Below are the code and all the weights of a small trained network. Each question names an input and a class and asks about switching units off, where a switched-off unit gives its printed mean instead of its output.

import numpy as np


def w(rows, s, z=0):
    codes = np.array(rows[::2]) - 128.0
    scale = np.full(codes.shape[1], s)
    scale[-1] = z or s
    return codes * scale


def f(y):
    return y / 2 * (1 + np.tanh(0.7978845608 * (y + 0.044715 * y**3)))


def log_softmax(a):
    a = a - a.max(-1, keepdims=True)
    return a - np.log(np.exp(a).sum(-1, keepdims=True))


def net(x, mask):
    res = np.array(x, float).reshape(1, 2) / 4 @ E
    y = f(res @ A[0][:, :-1].T + A[0][:, -1])
    res = res + np.where(mask, y, B[0][:, -1]) @ B[0][:, :-1]
    return log_softmax(res[-1] @ U[:, :-1].T + U[:, -1])


A, B = {}, {}
E = w([
[185,156,92,89,198],'x0',
[130,251,151,122,67],'x1',
],0.015)
A[0] = w([
[148,62,99,136,142,147],'N0',
[165,81,190,115,129,65],'N1',
[144,104,92,141,88,104],'N2',
[184,239,119,110,122,224],'N3',
[141,69,140,129,154,192],'N4',
[114,60,169,168,135,235],'N5',
[82,38,130,113,105,218],'N6',
[49,99,147,160,40,201],'N7',
[123,99,103,159,38,158],'N8',
[89,137,170,103,43,228],'N9',
[79,180,117,132,108,253],'N10',
[150,83,104,98,124,214],'N11',
[115,112,56,99,92,108],'N12',
[153,248,135,116,157,188],'N13',
[160,131,115,137,105,84],'N14',
],0.015,0.0044)
B[0] = w([
[63,152,115,141,203,195],'N0',
[59,172,120,98,82,144],'N1',
[97,123,150,104,117,132],'N2',
[246,181,55,131,84,249],'N3',
[105,160,95,176,205,192],'N4',
[88,58,89,156,187,198],'N5',
[59,72,59,145,149,207],'N6',
[142,83,232,139,159,216],'N7',
[114,126,197,117,119,174],'N8',
[124,122,192,185,100,202],'N9',
[143,123,107,251,96,190],'N10',
[155,135,110,194,203,176],'N11',
[112,133,131,112,141,129],'N12',
[227,137,64,65,66,240],'N13',
[104,141,142,94,88,128],'N14',
],0.022,0.018)
U = w([
[189,175,155,207,86,66],'0',
[43,122,71,161,197,214],'1',
[121,131,188,42,129,27],'2',
[210,164,171,106,220,79],'3',
[114,171,160,87,133,5],'4',
[114,72,192,170,121,204],'5',
[190,139,2,138,25,167],'6',
],0.0086,0.0026)

Each question gives the input, the list of numbers given to net, and the class t.
The units are the neurons (one row each of A and B). Each row of codes is followed by its name. A weight is (code - 128) times the scale printed after its matrix; where a second scale follows, it is the last column's (A, B and U).
mask holds one flag per neuron, in row order. A switched-off neuron (its flag False) gives its mean, the last column of its row in B, instead of its output. The means were averaged over made-up inputs and are rounded, as every weight is.
A unit's drop is (log p(t) with every unit on - log p(t) with that unit switched off) / (log p(t) with every unit on - log p(t) with every unit switched off).
The circuit of an input: a set's keep is (log p(t) with only the set's units on - log p(t) with every unit switched off) / (log p(t) with every unit on - log p(t) with every unit switched off). Starting from the 12 units with the biggest drops (on a tie, the unit counted first), units are removed one at a time, each time the one whose removal leaves the highest keep (on an exact tie, the one counted first), for as long as the keep stays at least 0.8.
circuit, biggest first: the units of the circuit, biggest drop first
most important unit: the unit with the biggest drop
k most important neurons: the k neurons with the biggest drops, biggest first
drop of u: that unit's drop, to one decimal
input [-3,2], class 5: circuit, biggest first => [N3 N7]
input [-1,0], class 5: most important unit => N3
input [-4,7], class 0: 2 most important neurons => [N9 N7]
input [2,-1], class 1: 3 most important neurons => [N3 N13 N7]
input [7,-2], class 3: 2 most important neurons => [N6 N10]
input [-6,4], class 5: 3 most important neurons => [N7 N3 N13]
input [5,-2], class 3: 2 most important neurons => [N6 N5]
input [-2,5], class 0: 2 most important neurons => [N9 N6]
input [-8,2], class 5: drop of N0 => 0.0
input [-5,4], class 0: drop of N6 => 0.2
input [-2,2], class 0: drop of N6 => 0.1
